Here is a tiny trained network, its code and every weight. The questions are about switching its units off for an input and a class, where a switched-off unit gives its printed mean instead of its output.

import numpy as np


def w(rows, s, z=0):
    codes = np.array(rows[::2]) - 128.0
    scale = np.full(codes.shape[1], s)
    scale[-1] = z or s
    return codes * scale


def f(y):
    return y / 2 * (1 + np.tanh(0.7978845608 * (y + 0.044715 * y**3)))


def log_softmax(a):
    a = a - a.max(-1, keepdims=True)
    return a - np.log(np.exp(a).sum(-1, keepdims=True))


def net(x, mask):
    res = np.array(x, float).reshape(1, 4) / 4 @ E
    y = f(res @ A[0][:, :-1].T + A[0][:, -1])
    res = res + np.where(mask, y, B[0][:, -1]) @ B[0][:, :-1]
    return log_softmax(res[-1] @ U[:, :-1].T + U[:, -1])


A, B = {}, {}
E = w([
[74,33,121,91,101,114,86,127,134,204,16],'x0',
[173,128,122,216,206,53,16,104,129,133,124],'x1',
[107,229,141,124,28,141,60,153,124,103,89],'x2',
[87,122,127,255,138,166,191,135,124,75,41],'x3',
],0.0048)
A[0] = w([
[141,152,132,135,130,131,150,129,122,107,160,51],'n0',
[119,136,124,179,136,140,164,117,126,110,84,122],'n1',
[132,31,135,141,209,124,199,121,127,144,167,83],'n2',
[131,123,126,187,177,106,30,138,132,134,138,113],'n3',
[142,125,136,155,140,115,90,117,133,129,131,44],'n4',
[111,136,125,83,87,139,224,135,138,128,118,96],'n5',
[125,128,128,131,133,116,121,122,128,124,129,10],'n6',
[120,72,124,105,111,128,97,132,126,152,67,101],'n7',
[115,70,123,104,109,120,104,127,128,146,66,87],'n8',
[110,134,126,76,92,148,204,144,127,128,124,130],'n9',
[113,83,135,111,117,125,103,124,127,152,74,65],'n10',
[112,70,137,98,117,129,99,129,124,149,56,147],'n11',
[112,129,141,100,107,158,171,132,137,135,131,71],'n12',
[120,124,129,92,87,144,186,128,126,125,126,67],'n13',
[119,199,139,137,66,133,82,134,128,117,93,85],'n14',
[126,121,124,205,114,140,167,137,133,110,85,82],'n15',
[132,129,131,115,129,128,124,128,134,128,118,240],'n16',
[149,120,121,4,126,116,48,133,135,148,205,83],'n17',
[138,172,130,162,135,135,156,132,131,102,205,65],'n18',
[141,168,140,129,139,135,144,124,114,108,176,137],'n19',
[138,192,128,165,139,128,167,130,128,103,199,131],'n20',
[111,130,126,193,125,139,161,130,120,116,93,87],'n21',
[137,127,129,199,173,112,43,127,134,138,131,105],'n22',
[114,207,132,138,63,138,82,126,124,119,89,89],'n23',
[131,127,138,137,124,123,136,125,125,135,127,2],'n24',
[122,131,128,208,114,139,182,139,139,107,63,104],'n25',
],0.012,0.0053)
B[0] = w([
[137,182,118,121,167,114,129,125,130,121,90,132],'n0',
[110,117,154,129,137,121,114,123,117,162,143,177],'n1',
[152,125,68,4,137,124,94,180,167,108,150,206],'n2',
[149,104,136,122,96,139,153,101,93,91,57,229],'n3',
[142,151,121,89,159,119,128,118,115,121,62,128],'n4',
[159,110,133,126,115,126,140,97,96,94,66,204],'n5',
[142,168,119,85,174,109,123,125,117,126,81,101],'n6',
[125,187,117,162,153,130,142,137,148,116,121,187],'n7',
[130,197,111,152,157,124,138,136,149,118,107,181],'n8',
[149,95,137,145,99,132,135,104,101,97,79,212],'n9',
[137,203,115,127,169,121,138,133,140,121,97,161],'n10',
[132,165,121,198,125,143,149,134,155,124,156,215],'n11',
[147,136,129,107,141,120,125,114,112,114,69,148],'n12',
[152,137,126,104,149,117,129,105,101,110,64,161],'n13',
[152,110,78,54,153,124,121,156,157,120,148,181],'n14',
[107,143,157,100,164,107,105,114,103,166,135,178],'n15',
[119,104,138,162,95,139,129,127,131,128,164,202],'n16',
[81,136,185,94,185,104,97,110,85,198,129,255],'n17',
[131,215,111,143,175,125,141,137,148,125,90,186],'n18',
[115,149,124,169,131,134,136,134,147,133,131,185],'n19',
[121,179,115,197,129,138,144,138,163,130,129,226],'n20',
[109,134,152,107,160,114,111,119,111,159,130,167],'n21',
[155,112,137,117,107,133,152,96,93,94,60,222],'n22',
[149,109,83,42,147,123,115,164,158,110,151,189],'n23',
[142,171,123,83,173,108,119,128,125,130,85,100],'n24',
[99,129,170,113,145,115,105,113,100,182,148,206],'n25',
],0.029,0.0059)
U = w([
[51,124,213,118,172,94,73,99,71,229,148,114],'0',
[192,91,135,142,77,146,169,65,64,56,43,103],'1',
[120,222,89,234,160,148,170,160,200,123,129,114],'2',
[169,86,35,32,134,127,82,207,180,109,173,63],'3',
[86,30,151,226,1,170,132,136,138,144,232,252],'4',
],0.0086,0.0032)

Each question gives the input, the list of numbers given to net, and the class t.
The units are the neurons (one row each of A and B). Each row of codes is followed by its name. A weight is (code - 128) times the scale printed after its matrix; where a second scale follows, it is the last column's (A, B and U).
mask holds one flag per neuron, in row order. A switched-off neuron (its flag False) gives its mean, the last column of its row in B, instead of its output. The means were averaged over made-up inputs and are rounded, as every weight is.
A unit's drop is (log p(t) with every unit on - log p(t) with that unit switched off) / (log p(t) with every unit on - log p(t) with every unit switched off).
The circuit of an input: a set's keep is (log p(t) with only the set's units on - log p(t) with every unit switched off) / (log p(t) with every unit on - log p(t) with every unit switched off). Starting from the 12 units with the biggest drops (on a tie, the unit counted first), units are removed one at a time, each time the one whose removal leaves the highest keep (on an exact tie, the one counted first), for as long as the keep stays at least 0.8.
units of the circuit, in order: the units of the circuit, biggest drop first
unit that matters most: the unit with the biggest drop
k most important neurons: the k neurons with the biggest drops, biggest first
drop when u is switched off: that unit's drop, to one decimal
input [8,6,5,-7], class 2: 2 most important neurons : (n11 n7)
input [6,-5,8,5], class 3: units of the circuit, in order : (n23)
input [8,3,2,8], class 0: 2 most important neurons : (n25 n15)
input [8,8,6,-5], class 1: 3 most important neurons : (n3 n22 n20)
input [-7,-5,-7,-1], class 2: 3 most important neurons : (n20 n18 n19)
input [5,5,-2,-2], class 1: 3 most important neurons : (n3 n22 n20)
input [3,8,-7,-2], class 1: 2 most important neurons : (n3 n22)
input [-5,6,7,0], class 3: 2 most important neurons : (n23 n14)
input [-8,-6,-5,-2], class 2: 2 most important neurons : (n20 n18)
input [7,-4,-1,5], class 2: 2 most important neurons : (n11 n17)
input [7,-6,1,-6], class 2: 3 most important neurons : (n11 n7 n8)
input [-1,-3,-7,-6], class 3: 2 most important neurons : (n2 n25)
input [-8,8,1,-4], class 1: 3 most important neurons : (n3 n22 n11)
input [-3,-7,-4,7], class 0: unit that matters most : n25
input [-3,7,2,6], class 1: 3 most important neurons : (n22 n3 n17)
input [-6,8,4,2], class 1: 2 most important neurons : (n3 n22)
input [-6,3,-8,-4], class 3: drop when n2 is switched off : 3.1
input [4,-4,8,5], class 3: drop when n23 is switched off : 0.4
input [-5,-1,-8,6], class 3: drop when n2 is switched off : 2.5
input [0,-2,-7,8], class 0: units of the circuit, in order : (n25)
input [8,-5,0,4], class 2: drop when n6 is switched off : 0.0
